Here is a tiny trained network, its code and every weight. The questions are about switching its units off for an input and a class, where a switched-off unit gives its printed mean instead of its output.

import numpy as np


def w(rows, s, z=0):
    codes = np.array(rows[::2]) - 128.0
    scale = np.full(codes.shape[1], s)
    scale[-1] = z or s
    return codes * scale


def norm(h):
    return h / np.sqrt((h * h).mean(-1, keepdims=True) + 1e-5)


def f(y):
    return y / 2 * (1 + np.tanh(0.7978845608 * (y + 0.044715 * y**3)))


def log_softmax(a):
    a = a - a.max(-1, keepdims=True)
    return a - np.log(np.exp(a).sum(-1, keepdims=True))


def net(x, mask):
    res = np.array(x, float).reshape(1, 3) / 4 @ E
    u = 0
    for l in range(3):
        y = f(norm(res) @ A[l][:, :-1].T + A[l][:, -1])
        res = res + np.where(mask[u : u + 9], y, B[l][:, -1]) @ B[l][:, :-1]
        u += 9
    return log_softmax(norm(res)[-1] @ U[:, :-1].T + U[:, -1])


A, B = {}, {}
E = w([
[151,77,65,196,24,245],'x0',
[149,160,53,17,178,197],'x1',
[254,234,98,229,179,112],'x2',
],0.0052)
A[0] = w([
[30,117,131,70,113,153,204],'0.n0',
[91,197,24,28,163,161,125],'0.n1',
[34,154,136,198,245,230,84],'0.n2',
[85,83,38,185,90,158,78],'0.n3',
[2,68,138,156,218,99,4],'0.n4',
[188,131,101,113,27,188,220],'0.n5',
[140,47,191,188,82,8,65],'0.n6',
[93,67,109,242,166,24,168],'0.n7',
[10,41,132,129,210,153,69],'0.n8',
],0.0057,0.0028)
B[0] = w([
[157,160,72,155,115,124,235],'0.n0',
[150,194,191,79,96,161,253],'0.n1',
[167,98,140,97,68,172,115],'0.n2',
[160,142,75,119,141,131,174],'0.n3',
[130,130,83,172,113,140,147],'0.n4',
[155,118,156,119,118,2,246],'0.n5',
[129,180,204,110,128,151,221],'0.n6',
[133,175,131,51,105,150,238],'0.n7',
[79,158,155,93,170,145,174],'0.n8',
],0.0084,0.0031)
A[1] = w([
[107,193,145,116,116,12,101],'1.n0',
[110,255,62,80,30,212,215],'1.n1',
[113,45,115,7,129,194,149],'1.n2',
[232,105,133,250,254,105,21],'1.n3',
[144,178,131,223,219,67,113],'1.n4',
[54,105,254,219,91,111,2],'1.n5',
[24,34,158,89,140,119,92],'1.n6',
[41,142,48,45,59,168,6],'1.n7',
[65,86,144,12,217,13,96],'1.n8',
],0.0074,0.0032)
B[1] = w([
[91,69,179,135,177,143,194],'1.n0',
[79,93,207,166,132,91,255],'1.n1',
[184,167,157,173,85,186,174],'1.n2',
[117,89,151,60,154,208,173],'1.n3',
[138,161,49,139,175,187,182],'1.n4',
[237,173,140,72,40,76,158],'1.n5',
[144,237,51,159,106,185,153],'1.n6',
[146,169,55,103,141,105,169],'1.n7',
[155,144,106,181,187,2,188],'1.n8',
],0.0085,0.007)
A[2] = w([
[61,153,126,3,145,148,2],'2.n0',
[167,219,205,71,116,125,138],'2.n1',
[160,2,70,117,18,150,85],'2.n2',
[61,189,73,175,78,58,160],'2.n3',
[90,171,104,143,94,92,81],'2.n4',
[123,199,118,154,187,207,134],'2.n5',
[17,108,167,148,146,179,126],'2.n6',
[89,38,175,81,160,168,205],'2.n7',
[111,48,105,54,197,59,85],'2.n8',
],0.0099,0.0042)
B[2] = w([
[151,141,217,100,93,110,126],'2.n0',
[177,118,126,96,56,125,255],'2.n1',
[92,172,170,148,250,33,175],'2.n2',
[94,95,53,160,154,253,177],'2.n3',
[235,108,111,119,164,160,139],'2.n4',
[98,153,60,119,65,137,190],'2.n5',
[109,56,52,194,146,129,129],'2.n6',
[85,93,78,236,123,181,148],'2.n7',
[109,59,153,254,121,132,145],'2.n8',
],0.0093,0.0091)
U = w([
[194,180,202,94,15,110,197],'0',
[149,189,13,141,116,233,195],'1',
[119,159,147,190,214,43,173],'2',
[61,7,155,203,95,196,209],'3',
[85,97,124,77,131,156,25],'4',
[89,60,164,78,158,179,38],'5',
[112,57,116,80,136,152,3],'6',
[98,72,81,65,106,105,21],'7',
],0.018,0.0067)

Each question gives the input, the list of numbers given to net, and the class t.
The units are the neurons (one row each of A and B). Each row of codes is followed by its name. A weight is (code - 128) times the scale printed after its matrix; where a second scale follows, it is the last column's (A, B and U).
mask holds one flag per neuron, layer by layer. A switched-off neuron (its flag False) gives its mean, the last column of its row in B, instead of its output. The means were averaged over made-up inputs and are rounded, as every weight is.
A unit's drop is (log p(t) with every unit on - log p(t) with that unit switched off) / (log p(t) with every unit on - log p(t) with every unit switched off).
The circuit of an input: a set's keep is (log p(t) with only the set's units on - log p(t) with every unit switched off) / (log p(t) with every unit on - log p(t) with every unit switched off). Starting from the 12 units with the biggest drops (on a tie, the unit counted first), units are removed one at a time, each time the one whose removal leaves the highest keep (on an exact tie, the one counted first), for as long as the keep stays at least 0.8.
circuit, biggest first: the units of the circuit, biggest drop first
top k neurons: the k neurons with the biggest drops, biggest first
top k neurons in layer l: the k neurons of layer l with the biggest drops, biggest first
input [-4,4,1], class 0: circuit, biggest first : (2.n1)
input [-6,6,-7], class 1: circuit, biggest first : (1.n2 1.n6)
input [-6,-6,6], class 0: top 2 neurons : (0.n6 1.n1)
input [3,2,-3], class 3: top 2 neurons : (0.n0 1.n6)
input [-1,3,2], class 3: top 3 neurons : (1.n1 1.n5 2.n7)
input [8,7,5], class 2: top 2 neurons in layer 0 : (0.n6 0.n7)
input [-1,-2,0], class 3: top 2 neurons : (0.n7 1.n1)
input [2,-3,0], class 3: top 2 neurons in layer 0 : (0.n7 0.n3)
input [3,1,-4], class 1: top 2 neurons in layer 1 : (1.n2 1.n7)
input [-2,-4,2], class 0: top 3 neurons : (0.n6 0.n0 0.n3)
input [-6,3,-7], class 1: top 3 neurons : (1.n6 0.n5 2.n3)
input [-2,-5,-7], class 1: top 2 neurons : (1.n6 2.n3)
input [0,-2,-3], class 3: top 3 neurons : (0.n0 1.n1 0.n6)
input [3,-5,-6], class 1: circuit, biggest first : (1.n6)
input [-4,4,-4], class 0: top 4 neurons : (0.n1 1.n2 0.n5 1.n4)
input [0,0,-2], class 3: top 2 neurons : (0.n0 1.n1)
input [-6,5,-3], class 2: top 2 neurons in layer 1 : (1.n8 1.n5)
input [1,-2,-4], class 1: top 2 neurons in layer 1 : (1.n7 1.n6)
input [0,1,0], class 3: top 2 neurons in layer 1 : (1.n1 1.n5)
input [5,-4,0], class 2: top neuron in layer 0 : (0.n1)
